B =
[[-1.97 -2.97  1.46  1.60  2.91  3.22 -2.44]
 [-2.53 -1.63  0.79 -0.65  2.41  3.46 -2.59]
 [ 1.49  3.70 -1.13  0.90 -5.15 -2.57 -0.86]
 [-0.30  1.29  1.07  1.52 -3.75 -0.09 -3.68]
 [-3.35 -0.82  3.50 -0.05 -0.18  1.21 -3.78]
 [ 2.42 -2.82 -1.90 -1.15  4.53  0.70  6.39]
 [ 0.35  5.60 -0.16 -1.02 -2.86 -2.71  0.04]
 [-1.18  1.99  1.43  2.24 -2.87 -0.24 -2.64]
 [ 1.74 -0.03 -5.48 -0.49 -1.46 -1.81  0.43]
 [-0.51  3.30  3.21  1.79 -1.47 -1.08 -0.65]
 [-1.76 -1.61  0.58 -0.02  0.98 -0.22 -1.41]
 [-0.72 -1.41 -0.46  1.28  0.35  1.13 -1.09]
 [ 1.31  2.28 -0.28  2.55 -4.45 -0.67 -2.52]
 [-1.11  1.39  1.57  1.48 -1.56 -0.64 -1.74]]
The first entry in the row that holds the smallest entry is 1.74
What is the second entry, reading row by row?
A: -2.97
The first entry on the diagonal from the top-right corner -> -2.44
The 3rd largest entry: 4.53
What is the entry just left of 2.24?
A: 1.43
What is the last entry of the smallest entry's row?
A: 0.43
The entry just left of -1.02 -> -0.16
The largest entry in the first column is 2.42
The entry just left of the largest entry -> 0.70
The entry directly below -2.44 is -2.59
What is the entry in the top-left corner?
A: -1.97
The 3rd smallest entry -> -4.45
The entry just left of 5.60 -> 0.35
The entry just right of 1.31: 2.28
What is the bottom-right entry?
A: -1.74
What is the largest entry in the first row?
A: 3.22
The bottom entry of the column that holds the smallest entry is 1.57
What is the 2nd entry from the end, reading row by row?
A: -0.64
What is the entry directly above the largest entry?
A: -3.78
What is the top entry of the column that holds the smallest entry?
A: 1.46
The entry just right of 1.49: 3.70
The entry directly above 0.58 is 3.21
The third entry on the main diagonal: -1.13
What is the entry just right of -2.86?
A: -2.71
The entry just right of 0.79 is -0.65
The entry just left of -2.87 is 2.24
The smallest entry in the first column: -3.35
What is the minimum?
A: -5.48
What is the last entry in the row that holds the largest entry?
A: 6.39
What is the 2nd largest entry?
A: 5.60

Questions about the array below.
1) Read off the entry just right of the centre entry.
2) Read off the maximum.
3) Read off the entry just right of the smallest entry.
[[-1.87 -1.84 -1.12  0.34  1.66 -0.21  1.38  1.62 -0.95  0.22  0.93 -0.13
   1.50]
 [ 0.27  0.39  0.27 -2.59  2.74 -2.11  5.13  0.31 -3.17  1.23 -1.64 -0.56
   0.58]
 [ 0.83  1.82 -2.99  3.41 -0.34  2.03  0.42 -1.53  1.15 -1.09 -0.26 -1.38
   2.00]
 [-0.05  0.31 -0.70 -0.82 -2.22  0.42 -0.11  0.30  0.20  0.93 -0.35  1.66
   1.13]
 [ 0.67  0.41 -1.58  1.43 -1.10  0.00 -0.20 -0.68  0.09 -1.20 -0.62 -0.61
  -0.08]
 [ 0.49 -1.33  1.10 -2.14  0.07 -0.20 -0.68  2.29  0.90  1.32 -1.52  2.03
  -1.14]
 [-0.27 -1.07  3.03 -0.01  0.36  0.56 -4.09  0.41  2.27 -0.23  1.53  0.43
  -2.48]
 [ 0.26 -1.87  0.23  0.49  1.76 -4.50  1.12 -0.14 -1.55 -2.76 -0.32 -1.00
  -3.13]
 [ 0.94  0.44 -0.55  0.85  1.87  0.18  1.15  0.15  1.30  0.05 -0.87  0.23
   0.40]
 [-1.87  0.63  1.97  0.24  2.93  1.14  0.65 -1.45 -2.24  0.15  2.83 -3.64
   0.58]
 [-0.47 -0.98 -1.36 -0.86  0.20 -1.50  2.37  1.37 -0.42  0.72 -0.67  2.02
   1.42]
 [ 5.64  0.04 -6.43  4.28 -4.45 -4.11 -0.20 -0.34  4.00 -4.87 -6.26  3.27
  -2.87]
 [-4.32 -2.60  4.97 -5.16 -0.64 -6.14  1.07 -0.75 -6.63 -0.01  4.52 -0.26
  -2.27]]
1) 0.41
2) 5.64
3) -0.01
